Each row is shifted at random along 7 fixed directions that mean nothing.
Known rows, with every step that occurs:
muni/sabor/vudeg/romakoz/belamo/gedu: [ -74   47  108   59 -212   83  125  -50   97  103  -25   83  -27 -185
 -234  -71  -82   57 -171   42  156  323  145  148  138 -193   12  122
 -120   43  142  123  -95   13  130   57 -127  201 -231   73  226  168
  -12 -241  -94   50  -45  -72  -69 -163]
gedu/zodafo/litodet/belamo/vudeg/romakoz/dodu/bafu/muni: [ 200    1  231   74 -301   24  175  -28  -58  118   24  -37 -267  121
  -41  -20 -109  109    4  229   -4  121  190  -11  126 -119  -40  178
  -16  -18  -26  298  -32   34  207  204   88   23   46  192 -116    9
  -71   -6  -89  101  -40 -191   -1  -45]
muni/bafu/dodu/zodafo/sabor/vudeg/romakoz: [-306  118   35  -46 -195   78  241  -64 -103 -143 -209 -159 -204   16
  102   61  -58  177  -32  -50   92  300   96  -39  172  -24   50   74
  -94 -123 -312  330 -232    9    7    9 -258   66 -149   72   44   52
  -56  138  -72   57   67  -45  -69 -132]
litodet/zodafo/sabor/muni/vudeg/belamo/gedu/romakoz: [-116   70  204  120   -4  -61  135  -74  120  -23   -5   70  -24  115
    1  -99    2   14 -138   48 -425  289  164   72  -21 -143  102  -17
 -148 -156  -22  154  -71  101  106   66   65   80 -162    6  -43  152
 -135   33  -68    9   -1  -23  160 -301]
gedu/romakoz/sabor/bafu/dodu/litodet/belamo: [ -99  288   61  -58 -355  260  232    9 -153  106 -167   26  -13  -43
 -174 -167 -168  132 -117 -113   -3  250   73  -56   88  -46   74   60
  -44 -268 -185  157 -338  108   69  163   69  -42  -18    1 -191   98
   39 -127 -171  122   86  -57   40  -60]
dodu/zodafo/sabor/bafu: [ -98  120  334  122 -141   45  127  176  -40  -29 -255  -30 -121  -82
 -231   25  -73   70  -68  -11    4  291  241   68  -68 -151   17  -22
   -5 -200  -28  119 -212  -37  183   81    7   -6   51   83   22  249
  -60   81 -138  161  -13  -11    9  -52]
sabor/muni/vudeg/belamo/romakoz/dodu/zodafo: [-243  280   75   74 -314 -110   62  285 -195  -88 -217   23   34 -167
 -551 -174 -277   37   -9   41 -203  235  140  100  129  -38  -29  -52
  -32   -9  -52   63 -213  -28   26  -41 -191  113 -218   21  231  301
  174  125   95   -1    4   71  -23 -122]
belamo/gedu/romakoz/dodu/zodafo/bafu/muni: [ -46  -22  281 -152 -214   55  184   51  -93 -240 -265   27 -208 -202
   82   61   -7  159  -96   24  -67  349  130  -36  -86  -74   43  -87
 -154 -199 -216  359 -295  -43   30   79  119   40 -127   61  -29  109
 -212  302 -181   39  122   -2  181  -29]
dodu/litodet/belamo/romakoz: [ -58   56  285  268 -215   21  112  221   87  109 -135  -14  -48  -11
 -305  -17  -19   29  -86  195  130  258  261   14   89 -126  -94  111
   67 -206   46  227  -27  -59   87   49   83    8  100  183  -87  152
   53  -11  -24   96  -26  -18   46 -105]
zodafo/muni/bafu/dodu/litodet/belamo: [-430  169   60   73  -36   99  158  136   69   56  -93 -215 -152   87
   85  -89  -78    4 -203  -57  154  190  199   39  175 -144   86   78
 -162 -201   61  128  -35  102   93   35 -220  154   55  229 -213   85
  -74  -38  101   -2   77   -8  139 -112]
sabor/vudeg/romakoz/dodu/litodet/zodafo: [ -31  140  166   16 -335   -3  187  112  -69   47  -84   15  -72   -4
 -299 -104 -264  158  -61    6  265  222  200   57  177  -28  -69  137
  -54  -14 -212  145 -195   25  132  126  -29   54 -185  107   63  219
   73 -175   14  154   29  -47    2  -29]
romakoz/dodu/zodafo/litodet/gedu: [-176   85  272   93   19  -60  214  286  121  -59 -157 -240  -74  -91
  -71    7  -94  -27 -204  -10  151  228  309  147   12 -135   35   71
 -171 -201  -86  113 -142   41   63   -1   96  116  -30  298 -121  257
 -135   48   21  181   92   -5  180 -125]
litodet/gedu/belamo/vudeg/romakoz: [ -33  156   -6  117 -168  117  280   72 -204   15 -142  128  -44   18
 -425 -116 -192  144    8  -50   75  325   71   42  118    0  -34  120
 -147 -127 -266  197 -140   34  157   99  -15  202 -117   97  -28  120
    0  -42   34 -114  -44  -74   86  -33]
zodafo/litodet/belamo/romakoz/sabor/muni/bafu: [ -67  312  126   69 -323  126  136  137  -13   78 -146  -50  -49 -130
 -285 -287 -145  143  -42    2  -93  258  147  -16  129  -60  -52   58
   22 -120  -67  196 -138    1   91   83  -26   25   77   72 -133  247
   97  -77   -3  215   44   -2 -110 -206]
sabor/bafu/zodafo/muni/vudeg/romakoz/belamo/gedu: [  16   71   62  135 -239   84   13  -66   52  157   35   48  -39    3
 -204 -144 -205    4   25  126  -50  290   55   18   15 -180   21  109
    8   72  167  131   25  110  295   44 -138  126  -78   60   81  144
   68 -214   52  161 -194   48   -1 -104]
gedu/zodafo/muni/bafu/dodu/litodet: [-436  269   70   41  -19  187   97   82  -37  -29 -322 -130 -189  -99
   40 -103 -106  139 -117  -43  -18  296    3  -62  220 -113  158   92
 -111 -217 -173  226 -230  109   87   74 -165   13 -105   43 -163   22
  154  143 -167 -150   53   62  108 -125]
sabor/vudeg/belamo/gedu: [-115  165  125  105 -122   35  158  107  -95  -31  -98  117   -9  -97
 -380 -147  -91   66  -52   96   30  332  166   44   89  -48  -27   32
  -66  -80  -39  104 -111   -6  124   50  -97  118 -249   27  191  162
   59  -92   12  -60   -5  -12   11 -125]
gedu/belamo/romakoz/dodu/zodafo/muni: [-234   99   58 -170 -108   40  132  157   20 -109 -120    7  -57  -33
 -212 -159 -208   89 -182 -170  -54  190  262   32   11 -119    6   49
 -292 -107  -84  125 -207   42   91   17   53  138 -188   30  -76  192
   70   99  -20 -110   52  -14   26   17]
belamo/vudeg/romakoz/sabor/muni/zodafo/bafu: [ -38  290   -4  -60 -275  143  141    5 -121   -3 -243   27  -86 -290
 -278 -245 -217  309  -23  -27 -102  338  -45   53  113  -53    4   28
  -68   23 -196  164 -178   63   99   80 -107  118 -140   43   52  189
  176  -12 -160   32   29  -25 -125 -167]
litodet/zodafo/muni/sabor: [-120  254   77  145  -61  163  119  163   45  109 -132   -4  -25   42
 -400 -313 -256  -30    2  -89  109  305  192  148  167  -19 -159  138
  -25   10   47  124  -19   79  194  -29 -128  -51   38  185  -52  130
  180  -99   88   86    6   71   88  -75]
litodet/zodafo/sabor/vudeg: [-124  145  162  165  -76   86  230  155   36  -70 -186   44  -40  -87
 -183 -157  -84   56  -43  -80   18  360  159   54  -13  -14  -16  114
  -65 -169 -219  130 -149   39  161    2   29  -13  -40   85  -76  153
   -9   -8  -37  170   23   30   53 -171]
sabor/vudeg/belamo/romakoz: [-166  142  -26  -48  -54    3  214 -136  188   36  120 -112    8  153
 -117 -163  -41  107 -176   36  -96  178  309  -56  140  -77  -99  125
 -197  -72  -47  153   -7   42    5   43   62   76 -304   86  120   61
  174 -228  -37  -63   79  -74  -33 -164]
bafu/dodu/litodet/gedu/belamo/romakoz: [  18  212   59  166 -333  161  108  190 -130  180 -176  184   39   93
 -581 -139 -146  -70  110   89    9  255  115  -29  255  -14  -72  262
   70 -202 -124  147 -127   21  124   36  104 -142   99  113 -210   95
  170   55    8  -63 -125    1   33   23]
litodet/belamo/vudeg/romakoz: [-238  -77  176  279 -183  -71  214  182   55   80 -153  -11  -89  -88
 -174   42  -65  135 -312    0  103  305  141  145 -134 -272  163    9
 -251 -271    7   15 -120   85  174  146  -21  390  -98   98  -14  162
 -158  -73 -131  -15  -60 -127  192 -201]
sabor/bafu/zodafo/muni/vudeg/belamo/gedu: [-137  334    9  175 -147   84    2  105  -51   70  -77   40   98   84
 -505 -357 -256  -85  123   67 -284  295  140    7   56  -33  -91   40
   20  -34  123  -17   12  159  187  -84 -146  -53  -59   53   94  191
  292  -19  205  -63 -125  107   -8 -146]
muni/zodafo/sabor/bafu/dodu/litodet/gedu/romakoz/belamo/vudeg: [-104  300   29 -129 -154  284  190 -242   31  178   61   36  -74  103
   49 -128  -38   31  -88    2  -92  211   88   15  273 -154  117  214
 -159 -136  -92  118 -123   91   71  140  120    4   59  107 -170   62
   -6  -91 -211   45    7 -185 -134 -116]
sabor/bafu/dodu/zodafo/muni/vudeg/romakoz/belamo/gedu/litodet: [ -72  318   11   22 -330  178  153  -36 -222   82 -216  -20   58  -18
 -362 -225 -338   70   50 -144  -24  245   78   -6  174 -102    5    5
 -122  -83 -117  114 -340  160  217  105 -102   44 -126   -1   64  250
  139 -119  110  -85  -23    2  -63  -62]
sabor/vudeg/romakoz/belamo/gedu/zodafo: [ 100  165    2  -17 -132   99  195  -52  -50    8  -20   69   -4 -214
 -293 -220 -182  105  -64   14  142  310   79   36  180  -43  -16  164
 -177   79  -62  196 -142   54  122  116  -77  126 -232   -4  219  152
  107 -217   74  -93  -72  -40 -182  -91]
romakoz/belamo/gedu/zodafo/sabor/bafu/muni: [ 204  227  125  -97 -258  218  189  -93 -106  146   43  168 -116  -27
 -238 -261 -155    4   23   10  -56  233  167   13   68 -120    3  106
 -147   13   96  128 -130   30  314  236   72  -36  109  -39   21  136
  -52 -199   -6   51 -169  -86 -108   31]
belamo/vudeg/romakoz/dodu/zodafo/litodet/gedu: [ -39   64  132  -15 -182   32  159  -82   22  173   41  -77 -175  180
  -54  -48 -152  113 -109   91  209  150  208   51  151 -154   20  219
 -171  -82 -172  156 -103  101  118  202  124   84 -110  259 -134   71
   17  -84 -146  108   -1 -211   31 -100]
zodafo/muni/bafu/dodu/litodet/gedu/belamo/vudeg/romakoz/sabor: [ -56  192  -54  -81 -210  262  145 -123 -165  145  -26   35 -167  254
 -126 -128 -166  202   35   69  -13  161   24  -75  307  -52   19  204
  -38  -29 -210  305  -54   36  155  135  -33   33  -79  140 -299  -48
   71  -98  -56    7  -51  -94   49   -8]
belamo/gedu/romakoz/sabor/bafu/dodu/litodet/zodafo: [ 181  130   70 -153 -180  120  120  -32  -58  -19  -27   26   35  -10
 -103  -41  -57   38  -62   36   -2  280  136   33   86   10   46   98
 -122 -150 -155  269 -118  -31   28   70  111   -2 -116   92   75   92
  -72  -35   10  168  -14   36  129   -2]
sabor/bafu/dodu/litodet/belamo/gedu/zodafo/muni/vudeg: [ -22  257  175  146 -102  204  142 -123  -34  103  -69 -230   -6  114
  -50 -264  -55  -28  -13    2  -87  274  149 -110  103  -64   26   13
  -74 -257  -89  202 -211   79   89  106   40 -175  117   84 -254  132
  132  -55   98 -117   50  -16    1 -126]
belamo/gedu/litodet/zodafo/muni: [  89  171  158   40  -20  155  211  128 -151  -84 -167   97  -76  -38
 -227 -165 -173   60   51   -1  197  358  158   58  111   32  -79   52
 -101  -59 -236  330 -102  -37  269   89  -35  120  -48   95  110  141
  -85   -5  159    9   32   58  184    0]
zodafo/sabor/muni/vudeg/belamo/romakoz/dodu/litodet/gedu: [-386  270  106   90 -167 -116  185  229   16  -77 -194   16   36   34
 -233 -112 -132  -22 -176   28 -410  238  227  137  108 -118   75  -18
 -167 -193 -103    5 -169   57   42  -44  -58  142  -77   62   25  339
  -59  159   57  -31   55  -34   20 -259]
dodu/litodet/zodafo/bafu/muni/sabor/vudeg: [-297  214  102  -21 -164   45  152   76  226   31 -109 -197  -27  -22
   75 -125   12  -62 -262 -121 -118  203  294   94   13 -169   45  101
 -222 -216   51  -64  -82  221   29   15   85   47  -35  239 -112   87
  -55   15  -84    7   82  -44   66 -212]
dodu/bafu/gedu/zodafo/sabor/vudeg/romakoz/belamo: [  11  161   88   43 -220  189  322 -105  -71   72 -129   29  -84   89
 -220 -193 -199  163   66   33  -35  248  133  -69  214   -5 -110  177
  -34   20 -117  283 -221   92  195  132  130 -216  -77    6  -77  207
  106 -166  -81  -34   20  -90 -249  -88]
bafu/gedu/litodet/zodafo/sabor/muni: [  -7  240   57   79 -139  244  209  -68   69  234  -51  176  -15   97
 -196 -306 -126  -72   31  -47 -210  205  119  -42  146  -79   10  296
  -41 -103 -108   91  -67  195  243  159  206 -180   54   70 -240   72
  100 -119 -142  -14  -60  -45  119 -154]
belamo/romakoz/dodu/zodafo: [-381  113 -105 -198  -71   98  114   54   39 -147 -140   41 -110 -252
   69   -6  -85   99 -206    6   93  305   59   25   72  -54  133  208
 -266 -119 -243  277 -178    2  -73  -20 -104  278 -374  121  207  -45
  127  201 -212   51   64   13   86  -93]
belamo/gedu/romakoz/dodu: [  75   99   64  -76  -92   77  -43   29   75   77   33  194   24 -135
 -447 -233 -188   -6   -2   18   75  223  182   78  242   -5 -169  227
 -121   54  136  117  -11  -22   58   -5   18 -115 -126  173  109  147
  191  -30  124  -32    6   14   47  -28]
gedu/belamo/romakoz/dodu/litodet/zodafo/muni: [-194  231  -64 -151  -49  165  141  113   32 -115 -110  185  -38    8
 -127 -219 -199   75  -59  -76 -111  253  140  -12  161   24  -13  239
 -157  -92 -259  273  -83   80   65  -42   27  123 -214   77 -111   48
  198  128  -14  -15   24   52   52  -18]
bafu/muni/vudeg/belamo/romakoz: [-195  120  134  253 -401  -55   76   99   48  253  -28  -28   -4  134
 -480 -141 -170   40  -12  163 -226  158  216  -14   72 -188 -120   40
    1  -96  197   37  -37   74  210   69   61  -21  -69   75  -91   87
  188 -154  -28   26 -126    7  145 -161]
litodet/belamo/gedu/zodafo/bafu: [ 152   86  222  101   81  129   97   44  122   68  -63   15  -86  -84
  -69 -199   23  -22  -98  125   45  315  166   68    4  -95   30  155
 -124 -138   82  167  -38   34  125  108  134   20   96  181  -55  112
   13   42   46  -38  -41  -57   18 -152]
muni/sabor/bafu/gedu: [ -76  112  244  117 -278  144  166   50  -62  166 -139   -1  -80  -55
 -348  -14  -68    0  -29   46   98  342  179  117   66 -132  -33   13
   34  -93  134  124 -139  -98  231  106  -38   25   56   71   86  246
  -70 -129 -115  108  -20  -13  118  -22]
romakoz/belamo/gedu/zodafo/sabor/bafu/dodu: [ 172  164   85   36    0  131  131   56   33    9  -95  122   27 -133
 -262 -179  -78  -92  -17  -16 -143  309  138  122   79  -96   72  142
 -153  -81   93   90  -79    0  182    6   34  -31   58   23   95  221
   -5  -30   90   26 -169   29  -38  -64]

Rows:
[ 104  237   15  -60 -246  169  122   14  -43  122 -109  327    5 -139
 -261 -245 -230   76  -58  -21   90  286   49  118  135 -111   77  261
 -164    2  -89    1 -182  194  280  196   57  239 -193   46  190  177
   37 -148   -8   38  -98 -101 -125 -145]
sabor/vudeg/romakoz/belamo/gedu/litodet/zodafo/bafu
[   9  342  158    8 -355  170  240   19 -129  171   13  -76  -65   10
 -319 -208 -125    9    8  -71 -103  212  203   15   66 -151    6   59
 -134 -177  -50  -17 -142   99  242  184  113  133  168   92 -240  186
  -61  -99  -30  -15  -57 -145  -53  -31]
sabor/bafu/muni/zodafo/litodet/gedu/belamo/vudeg
[   0  155  177   74  -83   40  306   30  -48  -67 -108   79  -94  101
 -136  -74    7   50  -91  184 -248  350  155   18   50  -69   60   93
  -74 -136 -257  232 -167  -39  148  109   53  104  -29  -91   80  104
  -84   96 -116  -38  -42 -138 -128 -176]
litodet/gedu/zodafo/sabor/vudeg/belamo/romakoz
[  90  138  152   11 -276  171  -72  -42  -22  174  -88  371  -81   22
 -462 -150 -183   89   60   40 -308  151  102    2   84 -183   18  296
   48  -41   14    2 -124   75  178  103  124  -92  -95   36  -98   91
  322  101 -293   25 -203 -153 -150  -44]
gedu/belamo/vudeg/romakoz/dodu/zodafo/sabor/bafu
[-119  229  129  279   42   73  249  142   33   69 -107  -82   73  206
 -339 -229 -202  -35  105   83 -248  214  210   30  158  -11 -166   78
   60  -37   -4  199   45  116  244  -60   96  -41  -56  159 -173  165
  136 -114  225  -11  -13  117  264 -187]
bafu/gedu/litodet/zodafo/muni/vudeg/belamo
[  40  111  -34 -122 -244  -29  140   18  -28  123   23  161   -4  191
 -281 -170 -247  -40  -69  -65 -187   67  255  175  181  -96   14  230
 -329   25   10  -75  -20  132  221  142  104   57  -63  158  156  277
 -106   -2  114 -128  -37 -176    1  -57]
belamo/vudeg/romakoz/dodu/bafu/gedu/litodet/zodafo/sabor/muni
[-203  281  111   -9 -333   48  153  142   -6  166  -59 -169  -74   -1
 -238 -125 -207  -49  -81   -5   18  171  220   80  214 -116  -69  145
 -149 -106  110   24 -126  215  147  103  -35   30  129  234 -125  150
  -68   34   22  -22   82 -103  -98  -85]
dodu/bafu/muni/zodafo/litodet/gedu/romakoz
[ -69  183  163  153 -452  260  100  -32 -167  259 -270  162  -58  -94
 -371 -111 -260  203   69   92 -226  293  -97  -69   52 -180   41   90
  189  -55  -76  163 -287  103  424  199    5   12  -85  -92 -159  129
  155 -158 -270  133  -88   -4   85 -133]
zodafo/muni/vudeg/romakoz/sabor/bafu/gedu/litodet
[  54   96  -41  -45  -76  -36  297  101   82  -43  -66 -125  176  -55
 -228  -45 -121   57 -220 -107 -228  215  240  173  -78 -106   62   60
 -379 -147  -80   22  -14   71  110   16  196  329 -186  122  218  271
 -128 -113  155  -16  -68  -15  204 -137]
belamo/vudeg/romakoz/sabor/bafu/gedu/litodet/zodafo
[  90  100  131  -78 -137  137  281 -319    5   87   38 -175 -219  217
  239   15   68  160  -72   75  -71  203  117  -87  204 -140  105   94
 -102 -135 -284  337  -90   40   48  201  118   77  -17  159 -272   47
 -136  -65 -209  -89   68 -182   41  -71]
sabor/muni/zodafo/bafu/dodu/litodet/gedu/belamo/vudeg/romakoz
[ -55  229  -69  -81 -310  124  277  -27  -72  170  -66 -131    2  115
 -165  -67 -217   92 -166  -45   91  206  135   34  137  -78   77  136
 -176 -160 -183  114 -205  120  103  153  -38  108  -91  132   -6  126
   -9 -251  -31  119   -8  -78   63  -18]
vudeg/romakoz/sabor/bafu/dodu/litodet/gedu
[-190  115   24 -232 -424   96  123   -8 -109  -19  -65  113 -158   90
  -87 -141 -193  119  -30  -19  135  241  212  -14   74  -17   -1  130
 -228  -71 -221  106 -275   -8  169  109   57  -65 -113   -2  180  169
  -35   77 -126   88   89 -125 -147  -21]
belamo/romakoz/dodu/bafu/zodafo/sabor/vudeg
[-186  415   75  -36 -215  224  155   80 -220   30 -241   30  -73  -49
 -363 -255 -195    6  155  -80  -79  199  150  -34  314   23  -99  120
   10  -28 -105  166 -175   49  116   76  -79 -180   97   86  -21  226
   98  126   80 -132   39   -3 -101  -78]
dodu/zodafo/sabor/muni/bafu/gedu/litodet
[-157  219   10   42 -408   50   57  103 -118  101 -162   -1  -70 -144
 -193  -46 -266  127   23   40   13  294   -1   89   -4 -100   84   99
   46  -42  -64   83 -154  182  293   58 -159  200 -104   41   63  132
   15  -60  -68  320 -136   34   16 -184]
muni/vudeg/romakoz/sabor/bafu/zodafo/litodet
[  -8  137  199 -217 -337   74   27  -19   10  -46  -99   -2  -39 -141
 -209 -182  -59  -40  -92  -79 -142  224  261   57   75  -97  -90   28
 -164  -49   86   26 -228   43  -26   20   82 -162  -30  109   33  173
  -18  192  -38  -93  111 -100 -117  -83]
belamo/gedu/romakoz/dodu/zodafo/bafu/muni/sabor/vudeg
[ -68  -70  189   42  -39   -4   64  -83  126   76   56 -152 -154   72
  129  -67 -114   62 -217  143   11  200  168   70   38 -188   94   91
 -251  -26  109  222 -116   41  156  128  -57  169 -143  171   25  124
  -51  -29   47  -33   60 -113   42 -147]
litodet/belamo/gedu/zodafo/muni/vudeg/romakoz/dodu/bafu
[   7  156    4 -181 -144   49  164  -25  -13   65  -82  -41   -4  119
 -278 -181 -227   94  -13  -75   20   87  296   76  211  -48 -142  162
 -277  -14  -52   47  -86  118   83   80  239  -51  -95  242   36  249
  114   33  141 -206   41 -136    0  -57]
belamo/vudeg/romakoz/dodu/zodafo/bafu/gedu/litodet
